Below is a small trained network, with its code and all its weights. Each question gives an input and a class and asks what happens when units are switched off, that is, made to give their printed mean instead of their output.

import numpy as np


def w(rows, s, z=0):
    codes = np.array(rows[::2]) - 128.0
    scale = np.full(codes.shape[1], s)
    scale[-1] = z or s
    return codes * scale


def norm(h):
    return h / np.sqrt((h * h).mean(-1, keepdims=True) + 1e-5)


def f(y):
    return y / 2 * (1 + np.tanh(0.7978845608 * (y + 0.044715 * y**3)))


def log_softmax(a):
    a = a - a.max(-1, keepdims=True)
    return a - np.log(np.exp(a).sum(-1, keepdims=True))


def net(x, mask):
    res = np.array(x, float).reshape(1, 5) / 4 @ E
    u = 0
    for l in range(2):
        y = f(norm(res) @ A[l][:, :-1].T + A[l][:, -1])
        res = res + np.where(mask[u : u + 12], y, B[l][:, -1]) @ B[l][:, :-1]
        u += 12
    return log_softmax(norm(res)[-1] @ U[:, :-1].T + U[:, -1])


A, B = {}, {}
E = w([
[130,126,130,129,129],'x0',
[151,124,215,89,1],'x1',
[205,239,113,195,80],'x2',
[129,127,128,128,127],'x3',
[31,163,231,155,123],'x4',
],0.007)
A[0] = w([
[204,147,177,83,132,18],'0.n1',
[145,184,166,207,150,1],'0.n2',
[242,187,91,114,117,100],'0.n3',
[143,178,90,232,184,74],'0.n4',
[133,160,84,153,45,73],'0.n5',
[118,85,142,126,123,68],'0.n6',
[151,214,105,205,215,73],'0.n7',
[193,156,138,47,221,72],'0.n8',
[85,164,199,134,167,182],'0.n9',
[173,204,150,182,149,126],'0.n10',
[146,41,85,1,126,92],'0.n11',
[86,140,95,97,249,172],'0.n12',
],0.01,0.0037)
B[0] = w([
[185,140,72,94,76,132],'0.n1',
[105,233,145,116,154,159],'0.n2',
[142,25,81,212,39,242],'0.n3',
[79,107,114,2,131,218],'0.n4',
[188,87,184,170,138,166],'0.n5',
[80,136,114,117,108,126],'0.n6',
[26,167,77,17,128,233],'0.n7',
[149,212,57,114,151,143],'0.n8',
[43,105,135,161,145,228],'0.n9',
[121,171,106,119,121,204],'0.n10',
[161,147,167,43,158,221],'0.n11',
[145,76,171,254,200,255],'0.n12',
],0.0079,0.0055)
A[1] = w([
[160,192,191,89,78,74],'1.n1',
[98,191,28,167,145,125],'1.n2',
[136,147,69,121,229,55],'1.n3',
[87,84,74,15,193,91],'1.n4',
[196,123,158,46,113,1],'1.n5',
[135,37,61,37,133,147],'1.n6',
[150,59,118,172,196,125],'1.n7',
[226,108,84,158,189,187],'1.n8',
[156,96,69,11,119,86],'1.n9',
[95,93,169,72,116,112],'1.n10',
[23,205,122,194,69,109],'1.n11',
[70,72,169,172,126,73],'1.n12',
],0.013,0.0061)
B[1] = w([
[137,169,120,188,246,163],'1.n1',
[9,46,139,98,58,199],'1.n2',
[186,115,156,141,61,191],'1.n3',
[226,157,149,130,89,254],'1.n4',
[150,60,94,70,166,152],'1.n5',
[118,154,93,201,174,253],'1.n6',
[151,225,139,184,175,209],'1.n7',
[84,191,189,2,75,232],'1.n8',
[99,50,112,228,209,215],'1.n9',
[100,90,95,49,63,184],'1.n10',
[218,160,137,76,187,245],'1.n11',
[98,69,112,178,52,207],'1.n12',
],0.0099,0.0065)
U = w([
[199,209,175,161,162,255],'0',
[83,117,36,188,86,136],'1',
[189,28,112,108,171,73],'2',
[218,124,110,138,4,48],'3',
[66,97,183,225,172,38],'4',
[54,180,131,43,142,128],'5',
[84,59,196,81,40,81],'6',
],0.026,0.0046)

Each question gives the input, the list of numbers given to net, and the class t.
The units are the neurons (one row each of A and B). Each row of codes is followed by its name. A weight is (code - 128) times the scale printed after its matrix; where a second scale follows, it is the last column's (A, B and U).
mask holds one flag per neuron, layer by layer. A switched-off neuron (its flag False) gives its mean, the last column of its row in B, instead of its output. The means were averaged over made-up inputs and are rounded, as every weight is.
A unit's drop is (log p(t) with every unit on - log p(t) with that unit switched off) / (log p(t) with every unit on - log p(t) with every unit switched off).
most important unit: the unit with the biggest drop
k most important neurons: the k neurons with the biggest drops, biggest first
k most important neurons of layer l: the k neurons of layer l with the biggest drops, biggest first
drop of u: that unit's drop, to one decimal
input [-8,5,0,7,-6], class 2: most important unit -> 0.n11
input [6,8,1,1,4], class 0: 3 most important neurons of layer 0 -> [0.n3 0.n4 0.n12]
input [-2,-3,7,-4,0], class 1: 2 most important neurons of layer 1 -> [1.n8 1.n9]
input [3,-8,0,7,-6], class 0: 2 most important neurons -> [1.n7 0.n12]
input [-2,0,-4,-7,1], class 4: 2 most important neurons -> [0.n12 1.n7]
input [7,8,-2,-6,0], class 2: 4 most important neurons of layer 1 -> [1.n1 1.n8 1.n5 1.n2]
input [7,-7,3,-8,-8], class 1: 2 most important neurons -> [1.n2 1.n6]
input [-7,-2,8,6,-1], class 1: 2 most important neurons of layer 0 -> [0.n3 0.n4]
input [-3,8,2,8,4], class 0: 2 most important neurons -> [1.n1 0.n3]
input [4,-8,7,-7,-6], class 1: 2 most important neurons -> [0.n4 0.n7]
input [-7,0,-2,1,0], class 0: 2 most important neurons -> [1.n7 0.n11]
input [-6,0,7,3,-5], class 1: drop of 0.n12 -> 0.3
input [-4,6,-1,-2,-1], class 2: drop of 1.n5 -> 0.1
input [7,-7,-4,-1,-3], class 0: drop of 1.n6 -> 0.0
input [-6,3,-6,-8,-3], class 2: most important neuron -> [0.n11]
